Below is a small trained network, with its code and all its weights. Each question gives an input and a target symbol and asks what happens when units are switched off, that is, made to give their printed mean instead of their output.

import numpy as np


def w(rows, s, z=0):
    codes = np.array(rows[::2]) - 128.0
    scale = np.full(codes.shape[1], s)
    scale[-1] = z or s
    return codes * scale


def norm(h):
    return h / np.sqrt((h * h).mean(-1, keepdims=True) + 1e-5)


def f(y):
    return np.maximum(y, 0)


def softmax(a):
    e = np.exp(a - a.max(-1, keepdims=True))
    return e / e.sum(-1, keepdims=True)


def log_softmax(a):
    a = a - a.max(-1, keepdims=True)
    return a - np.log(np.exp(a).sum(-1, keepdims=True))


def net(x, mask):
    ids = ['βγθμπτ'.index(c) for c in x.split()]
    T = len(ids)
    res = E[ids] + P[:T]
    r = norm(res)
    for j in range(3):
        rows = slice(4 * j, 4 * j + 4)
        q, k, v = (r @ M[0][rows].T for M in (Q, K, V))
        z = softmax(np.where(np.tri(T) > 0, q @ k.T / 4**0.5, -1e9)) @ v
        o = O[0][rows]
        res = res + np.where(mask[j], z, o[:, -1]) @ o[:, :-1]
    y = f(norm(res) @ A[0][:, :-1].T + A[0][:, -1])
    res = res + np.where(mask[3:15], y, B[0][:, -1]) @ B[0][:, :-1]
    return log_softmax(norm(res)[-1] @ U[:, :-1].T + U[:, -1])


Q, K, V, O, A, B = {}, {}, {}, {}, {}, {}
E = w([
[175,174,114],'β',
[157,185,108],'γ',
[115,177,3],'θ',
[34,40,95],'μ',
[215,31,150],'π',
[157,187,116],'τ',
],0.0069)
P = w([
[85,75,136],'0',
[104,79,145],'1',
[218,200,167],'2',
[114,114,83],'3',
[119,114,127],'4',
[214,197,160],'5',
[116,106,77],'6',
[116,110,123],'7',
[123,65,254],'8',
[113,111,74],'9',
],0.007)
Q[0] = w([
[112,120,19],'head 1',
[90,90,210],'head 1',
[43,74,62],'head 1',
[144,111,214],'head 1',
[139,119,93],'head 2',
[77,111,102],'head 2',
[144,112,72],'head 2',
[101,61,57],'head 2',
[152,136,230],'head 3',
[24,85,242],'head 3',
[182,188,254],'head 3',
[172,172,238],'head 3',
],0.014)
K[0] = w([
[48,168,85],'head 1',
[150,46,166],'head 1',
[20,79,122],'head 1',
[203,60,143],'head 1',
[117,103,115],'head 2',
[100,86,164],'head 2',
[133,84,94],'head 2',
[117,41,137],'head 2',
[131,184,176],'head 3',
[99,124,239],'head 3',
[146,249,184],'head 3',
[151,233,182],'head 3',
],0.015)
V[0] = w([
[116,134,121],'head 1',
[69,183,163],'head 1',
[253,43,109],'head 1',
[252,112,53],'head 1',
[201,157,107],'head 2',
[92,64,152],'head 2',
[27,202,86],'head 2',
[124,130,127],'head 2',
[132,124,126],'head 3',
[146,87,134],'head 3',
[37,196,126],'head 3',
[59,167,222],'head 3',
],0.005)
O[0] = w([
[118,139,136,129],'head 1',
[73,158,172,84],'head 1',
[218,76,72,184],'head 1',
[156,61,53,250],'head 1',
[63,186,161,182],'head 2',
[180,25,97,99],'head 2',
[169,230,91,86],'head 2',
[132,126,128,126],'head 2',
[128,129,130,132],'head 3',
[173,129,135,136],'head 3',
[48,2,116,76],'head 3',
[125,13,168,4],'head 3',
],0.0038,0.0033)
A[0] = w([
[180,178,230,85],'neuron 1',
[173,96,136,89],'neuron 2',
[138,102,76,67],'neuron 3',
[90,110,81,170],'neuron 4',
[174,121,254,6],'neuron 5',
[204,108,100,111],'neuron 6',
[123,77,223,41],'neuron 7',
[217,62,155,84],'neuron 8',
[58,90,120,3],'neuron 9',
[67,162,109,118],'neuron 10',
[108,167,84,188],'neuron 11',
[57,60,121,90],'neuron 12',
],0.0086,0.0042)
B[0] = w([
[226,87,254,171],'neuron 1',
[116,173,130,159],'neuron 2',
[140,139,105,158],'neuron 3',
[143,115,178,193],'neuron 4',
[168,95,68,148],'neuron 5',
[108,114,179,219],'neuron 6',
[136,245,87,145],'neuron 7',
[70,181,104,199],'neuron 8',
[181,162,152,136],'neuron 9',
[101,139,108,174],'neuron 10',
[104,77,139,254],'neuron 11',
[173,200,121,152],'neuron 12',
],0.009,0.0047)
U = w([
[228,234,5,97],'β',
[29,135,155,64],'γ',
[48,57,73,110],'θ',
[189,113,185,254],'μ',
[140,3,109,68],'π',
[34,167,207,155],'τ',
],0.011,0.0041)

Each question gives the input, a string of symbols that net reads in full, and the target symbol t.
The units are the heads (4 rows each of Q, K, V and O) and the neurons (one row each of A and B). Each row of codes is followed by its name. A weight is (code - 128) times the scale printed after its matrix; where a second scale follows, it is the last column's (O, A, B and U).
mask holds one flag per unit, heads first, then neurons. A switched-off unit (its flag False) gives its mean, the last column of its rows in O or B, instead of its output. The means were averaged over made-up inputs and are rounded, as every weight is.
A unit's drop is (log p(t) with every unit on - log p(t) with that unit switched off) / (log p(t) with every unit on - log p(t) with every unit switched off).
The circuit of an input: a set's keep is (log p(t) with only the set's units on - log p(t) with every unit switched off) / (log p(t) with every unit on - log p(t) with every unit switched off). Starting from the 12 units with the biggest drops (on a tie, the unit counted first), units are removed one at a time, each time the one whose removal leaves the highest keep (on an exact tie, the one counted first), for as long as the keep stays at least 0.8.
circuit, biggest first: the units of the circuit, biggest drop first
top k neurons: the k neurons with the biggest drops, biggest first
heads that matter: for each layer, one digit per head in row order, 1 if its drop is at least 0.15 and else 0, layers parted by /
drop when u is switched off: that unit's drop, to one decimal
input γ β β μ β θ τ, target γ: circuit, biggest first	(head 1)
input β τ θ γ τ μ π, target β: circuit, biggest first	(head 3; neuron 8)
input θ β θ τ θ β β γ β γ, target θ: circuit, biggest first	(neuron 11; head 3)
input π π β τ π π μ θ τ τ, target π: heads that matter	010
input θ π τ γ τ τ π, target θ: circuit, biggest first	(neuron 8; neuron 1)
input θ β τ τ, target θ: circuit, biggest first	(head 3; neuron 11)
input θ β β π, target θ: top 3 neurons	(neuron 1; neuron 8; neuron 6)
input β θ β τ μ, target μ: top 3 neurons	(neuron 4; neuron 12; neuron 9)
input π β β θ β π π β θ, target β: heads that matter	110
input π π μ β θ, target θ: heads that matter	100
input β β μ β θ, target θ: top 4 neurons	(neuron 11; neuron 12; neuron 1; neuron 7)
input θ τ β β β π θ θ τ, target β: circuit, biggest first	(neuron 7; neuron 5)
input γ μ β π β, target π: heads that matter	101
input π θ γ β θ γ γ μ β τ, target π: top 2 neurons	(neuron 8; neuron 11)
input β β β β θ β μ μ, target μ: top 2 neurons	(neuron 4; neuron 9)
input θ π θ γ, target θ: top neuron	(neuron 1)
input γ τ β θ γ, target τ: heads that matter	110
input β θ θ τ μ β μ, target β: heads that matter	110
input θ τ β β, target θ: heads that matter	001
input θ γ θ π τ π τ, target θ: heads that matter	000
input τ μ β π, target τ: heads that matter	100
input τ β θ γ, target τ: heads that matter	100
input β β γ β τ β μ, target β: top neuron	(neuron 6)
input π π β β τ γ β β θ γ, target π: top 2 neurons	(neuron 8; neuron 11)
input γ β θ τ, target γ: drop when head 1 is switched off	0.4
input τ π β β β θ θ, target τ: drop when head 1 is switched off	1.1
input τ β β β θ τ μ β τ τ, target τ: drop when head 1 is switched off	1.1
